Below are the code and all the weights of a small trained network. Each question names an input and a class and asks about switching units off, where a switched-off unit gives its printed mean instead of its output.

import numpy as np


def w(rows, s, z=0):
    codes = np.array(rows[::2]) - 128.0
    scale = np.full(codes.shape[1], s)
    scale[-1] = z or s
    return codes * scale


def norm(h):
    return h / np.sqrt((h * h).mean(-1, keepdims=True) + 1e-5)


def f(y):
    return y / 2 * (1 + np.tanh(0.7978845608 * (y + 0.044715 * y**3)))


def log_softmax(a):
    a = a - a.max(-1, keepdims=True)
    return a - np.log(np.exp(a).sum(-1, keepdims=True))


def net(x, mask):
    res = np.array(x, float).reshape(1, 7) / 4 @ E
    u = 0
    for l in range(3):
        y = f(norm(res) @ A[l][:, :-1].T + A[l][:, -1])
        res = res + np.where(mask[u : u + 6], y, B[l][:, -1]) @ B[l][:, :-1]
        u += 6
    return log_softmax(norm(res)[-1] @ U[:, :-1].T + U[:, -1])


A, B = {}, {}
E = w([
[126,151,196,3],'x0',
[5,125,105,120],'x1',
[58,4,162,122],'x2',
[142,98,139,115],'x3',
[136,202,216,159],'x4',
[90,110,140,124],'x5',
[121,116,113,143],'x6',
],0.0052)
A[0] = w([
[175,180,58,79,58],'L0N1',
[112,114,163,171,50],'L0N2',
[132,234,232,205,78],'L0N3',
[110,128,129,231,111],'L0N4',
[1,143,110,209,4],'L0N5',
[239,150,121,52,68],'L0N6',
],0.0084,0.0034)
B[0] = w([
[210,111,101,210,184],'L0N1',
[225,155,127,253,112],'L0N2',
[81,156,230,226,254],'L0N3',
[79,66,56,48,182],'L0N4',
[208,87,13,138,199],'L0N5',
[109,120,50,186,241],'L0N6',
],0.0053,0.0033)
A[1] = w([
[34,137,53,187,215],'L1N1',
[151,28,94,44,252],'L1N2',
[137,56,178,123,234],'L1N3',
[110,1,182,225,243],'L1N4',
[25,127,44,51,243],'L1N5',
[81,128,98,205,56],'L1N6',
],0.0099,0.0029)
B[1] = w([
[255,71,195,103,238],'L1N1',
[99,115,175,79,253],'L1N2',
[91,167,38,57,180],'L1N3',
[176,241,53,24,244],'L1N4',
[172,104,176,135,253],'L1N5',
[233,95,176,91,164],'L1N6',
],0.011,0.0057)
A[2] = w([
[248,120,49,145,103],'L2N1',
[87,163,180,187,5],'L2N2',
[100,90,187,43,162],'L2N3',
[93,118,122,154,185],'L2N4',
[128,85,107,173,82],'L2N5',
[148,126,156,201,202],'L2N6',
],0.014,0.0023)
B[2] = w([
[55,122,104,237,254],'L2N1',
[253,246,212,107,145],'L2N2',
[13,95,101,230,217],'L2N3',
[177,25,58,11,116],'L2N4',
[208,209,16,126,120],'L2N5',
[26,38,130,106,161],'L2N6',
],0.0064,0.0099)
U = w([
[19,107,157,114,135],'0',
[218,46,109,142,135],'1',
[118,120,73,45,162],'2',
[151,120,156,194,254],'3',
[125,73,195,103,42],'4',
[112,141,75,252,57],'5',
[138,204,235,187,105],'6',
[138,196,95,107,164],'7',
],0.019,0.0052)

Each question gives the input, the list of numbers given to net, and the class t.
The units are the neurons (one row each of A and B). Each row of codes is followed by its name. A weight is (code - 128) times the scale printed after its matrix; where a second scale follows, it is the last column's (A, B and U).
mask holds one flag per neuron, layer by layer. A switched-off neuron (its flag False) gives its mean, the last column of its row in B, instead of its output. The means were averaged over made-up inputs and are rounded, as every weight is.
A unit's drop is (log p(t) with every unit on - log p(t) with that unit switched off) / (log p(t) with every unit on - log p(t) with every unit switched off).
The circuit of an input: a set's keep is (log p(t) with only the set's units on - log p(t) with every unit switched off) / (log p(t) with every unit on - log p(t) with every unit switched off). Starting from the 12 units with the biggest drops (on a tie, the unit counted first), units are removed one at a time, each time the one whose removal leaves the highest keep (on an exact tie, the one counted first), for as long as the keep stays at least 0.8.
circuit, biggest first: the units of the circuit, biggest drop first
most important unit: the unit with the biggest drop
k most important neurons: the k neurons with the biggest drops, biggest first
top k neurons in layer l: the k neurons of layer l with the biggest drops, biggest first
input [8,-2,-8,-6,-4,-4,-4], class 5: top 2 neurons in layer 1 : [L1N4, L1N2]
input [5,4,-5,-1,-6,-4,4], class 5: most important unit : L0N1
input [-4,8,-7,4,0,-5,-7], class 3: circuit, biggest first : [L2N1, L1N1]
input [8,1,-3,-2,-1,-2,5], class 0: 2 most important neurons : [L0N3, L1N4]
input [-3,1,2,6,-3,4,1], class 2: 2 most important neurons : [L1N4, L0N6]
input [4,6,-4,0,-5,-7,-8], class 4: 3 most important neurons : [L1N4, L1N5, L1N3]
input [0,5,3,0,1,-1,-5], class 4: 3 most important neurons : [L0N3, L1N2, L0N6]
input [8,0,1,4,6,2,-6], class 0: top 3 neurons in layer 1 : [L1N3, L1N5, L1N4]
input [3,-2,2,7,-6,1,-2], class 0: circuit, biggest first : [L1N2, L2N3]
input [3,3,-1,-1,-5,5,-8], class 4: top 2 neurons in layer 1 : [L1N5, L1N4]
input [1,3,-1,-1,-6,-3,-6], class 4: circuit, biggest first : [L1N2, L1N5]
input [-7,2,-5,0,1,-2,-3], class 1: 4 most important neurons : [L1N1, L0N4, L1N6, L2N3]
input [-5,-4,3,-5,6,-3,0], class 7: 2 most important neurons : [L1N4, L0N4]
input [-6,-8,-6,-2,4,-2,1], class 5: circuit, biggest first : [L2N1]
input [6,-8,-3,0,2,-8,5], class 5: 2 most important neurons : [L1N2, L0N6]
input [-2,4,6,8,-8,3,-1], class 2: 2 most important neurons : [L1N4, L1N3]
input [-4,-1,2,-2,0,-3,-4], class 1: 2 most important neurons : [L1N1, L0N4]
input [8,-2,-5,3,-4,-6,-1], class 5: 2 most important neurons : [L1N4, L0N6]
input [8,-4,-6,-2,-5,5,-4], class 5: top 2 neurons in layer 1 : [L1N4, L1N3]
input [5,2,-1,4,-5,2,0], class 0: circuit, biggest first : [L2N3]
input [-5,-8,-6,-6,2,1,-5], class 5: top 2 neurons in layer 1 : [L1N2, L1N5]
input [-8,4,4,4,5,-7,-6], class 1: top 2 neurons in layer 0 : [L0N4, L0N5]
input [-1,7,-7,2,-1,-5,5], class 3: top 2 neurons in layer 1 : [L1N1, L1N4]
input [8,-1,-3,2,-8,8,8], class 0: 2 most important neurons : [L2N3, L1N1]
input [6,-3,6,8,6,8,-5], class 0: 2 most important neurons : [L2N3, L0N1]
